Below are the code and all the weights of a small trained network. Each question names an input and a target symbol and asks about switching units off, where a switched-off unit gives its printed mean instead of its output.

import numpy as np


def w(rows, s, z=0):
    codes = np.array(rows[::2]) - 128.0
    scale = np.full(codes.shape[1], s)
    scale[-1] = z or s
    return codes * scale


def norm(h):
    return h / np.sqrt((h * h).mean(-1, keepdims=True) + 1e-5)


def f(y):
    return y / 2 * (1 + np.tanh(0.7978845608 * (y + 0.044715 * y**3)))


def softmax(a):
    e = np.exp(a - a.max(-1, keepdims=True))
    return e / e.sum(-1, keepdims=True)


def log_softmax(a):
    a = a - a.max(-1, keepdims=True)
    return a - np.log(np.exp(a).sum(-1, keepdims=True))


def net(x, mask):
    ids = ['βγεζηλξσψω'.index(c) for c in x.split()]
    T = len(ids)
    res = E[ids] + P[:T]
    r = norm(res)
    for j in range(3):
        rows = slice(2 * j, 2 * j + 2)
        q, k, v = (r @ M[0][rows].T for M in (Q, K, V))
        z = softmax(np.where(np.tri(T) > 0, q @ k.T / 2**0.5, -1e9)) @ v
        o = O[0][rows]
        res = res + np.where(mask[j], z, o[:, -1]) @ o[:, :-1]
    y = f(norm(res) @ A[0][:, :-1].T + A[0][:, -1])
    res = res + np.where(mask[3:7], y, B[0][:, -1]) @ B[0][:, :-1]
    return log_softmax(norm(res)[-1] @ U[:, :-1].T + U[:, -1])


Q, K, V, O, A, B = {}, {}, {}, {}, {}, {}
E = w([
[80,162,92,120,83,121],'β',
[127,116,163,114,116,141],'γ',
[152,108,71,104,130,160],'ε',
[128,122,162,110,127,146],'ζ',
[182,142,45,247,170,177],'η',
[91,75,146,61,51,63],'λ',
[136,122,159,121,112,146],'ξ',
[167,106,211,159,173,113],'σ',
[74,41,127,127,140,205],'ψ',
[5,129,181,124,191,91],'ω',
],0.023)
P = w([
[121,103,2,166,154,75],'0',
[93,204,155,162,58,174],'1',
[85,216,132,163,64,172],'2',
[96,218,139,154,65,158],'3',
[82,213,129,158,56,158],'4',
[94,213,119,145,73,156],'5',
[81,208,132,146,69,158],'6',
[91,205,112,149,78,150],'7',
[92,209,117,160,74,154],'8',
[93,198,108,149,89,146],'9',
],0.0062)
Q[0] = w([
[93,188,217,53,57,73],'H0',
[169,38,216,103,133,254],'H0',
[172,184,90,8,98,196],'H1',
[117,137,245,128,67,212],'H1',
[135,119,233,209,190,160],'H2',
[133,188,180,8,93,174],'H2',
],0.0094)
K[0] = w([
[116,79,122,84,136,55],'H0',
[173,1,153,94,194,158],'H0',
[137,127,76,189,88,109],'H1',
[113,24,64,138,198,29],'H1',
[118,62,169,228,225,94],'H2',
[98,9,9,152,161,13],'H2',
],0.01)
V[0] = w([
[78,177,65,192,57,86],'H0',
[115,214,114,49,156,142],'H0',
[206,113,129,188,153,139],'H1',
[103,81,139,88,226,79],'H1',
[77,89,155,254,124,154],'H2',
[77,125,80,94,165,101],'H2',
],0.0091)
O[0] = w([
[207,207,91,86,165,106,245],'H0',
[75,174,106,108,86,221,15],'H0',
[125,153,79,109,65,184,4],'H1',
[174,120,2,154,195,82,64],'H1',
[72,196,94,145,130,94,79],'H2',
[96,156,158,126,161,231,232],'H2',
],0.0077,0.0019)
A[0] = w([
[142,151,76,85,176,185,195],'N0',
[12,106,129,103,88,181,3],'N1',
[173,100,101,75,108,228,44],'N2',
[183,151,168,59,71,48,91],'N3',
],0.011,0.002)
B[0] = w([
[165,112,134,162,48,130,197],'N0',
[138,122,84,108,163,136,224],'N1',
[141,94,192,235,4,83,253],'N2',
[147,96,40,45,173,117,204],'N3',
],0.011,0.0068)
U = w([
[108,140,212,85,151,175,118],'β',
[145,89,161,170,168,11,59],'γ',
[173,77,171,144,50,137,152],'ε',
[94,54,91,143,170,213,129],'ζ',
[116,218,101,71,90,175,122],'η',
[223,116,174,105,196,178,142],'λ',
[136,84,105,31,108,75,146],'ξ',
[64,127,59,153,89,61,3],'σ',
[31,187,161,137,156,93,165],'ψ',
[201,167,71,180,178,168,140],'ω',
],0.011,0.0049)

Each question gives the input, a string of symbols that net reads in full, and the target symbol t.
The units are the heads (2 rows each of Q, K, V and O) and the neurons (one row each of A and B). Each row of codes is followed by its name. A weight is (code - 128) times the scale printed after its matrix; where a second scale follows, it is the last column's (O, A, B and U).
mask holds one flag per unit, heads first, then neurons. A switched-off unit (its flag False) gives its mean, the last column of its rows in O or B, instead of its output. The means were averaged over made-up inputs and are rounded, as every weight is.
A unit's drop is (log p(t) with every unit on - log p(t) with that unit switched off) / (log p(t) with every unit on - log p(t) with every unit switched off).
The circuit of an input: a set's keep is (log p(t) with only the set's units on - log p(t) with every unit switched off) / (log p(t) with every unit on - log p(t) with every unit switched off). Starting from all 7 units, units are removed one at a time, each time the one whose removal leaves the highest keep (on an exact tie, the one counted first), for as long as the keep stays at least 0.8.
units of the circuit, in order: the units of the circuit, biggest drop first
top k neurons: the k neurons with the biggest drops, biggest first
which heads matter: for each layer, one digit per head in row order, 1 if its drop is at least 0.15 and else 0, layers parted by /
drop of u: that unit's drop, to one decimal
input ψ λ ω λ ω γ, target ψ: units of the circuit, in order => [H2 N2 H0 N3]
input ψ ε ε λ λ ω ω ξ ε ζ, target ψ: units of the circuit, in order => [H2 H0 N2]
input λ ξ η ω ε ζ, target λ: which heads matter => 111
input η γ σ, target γ: which heads matter => 101
input ω ε β γ γ β ω λ λ γ, target ω: units of the circuit, in order => [H1 H2]
input γ λ γ ξ, target γ: which heads matter => 110
input β ξ ε γ λ ε ξ, target β: units of the circuit, in order => [H1 N2]
input β ε ξ λ ψ ξ ψ σ ξ ξ, target β: which heads matter => 000
input ψ ω λ γ, target ψ: units of the circuit, in order => [H2 N2 H0]
input η ε ζ, target η: which heads matter => 001
input ζ ε λ γ, target ζ: units of the circuit, in order => [H0 N2 H1]
input η ζ γ, target η: which heads matter => 011
input ψ ε γ ξ, target ψ: top 2 neurons => [N2 N0]
input ζ ζ η ζ ε σ σ γ, target ζ: which heads matter => 100
input ω ω λ ξ, target ω: which heads matter => 010
input ζ ε ε σ λ γ ψ ω ζ, target ζ: which heads matter => 100
input β β ε β γ ζ, target β: which heads matter => 010
input σ β ξ ε ε γ ε ζ, target σ: top 2 neurons => [N2 N3]
input λ ε γ ψ ζ η σ γ ε ε, target ε: drop of N1 => 0.0
input σ ε ψ λ ε ε ε ε ξ, target σ: drop of H2 => 0.6
input ψ ψ ξ, target ψ: drop of N0 => 0.1
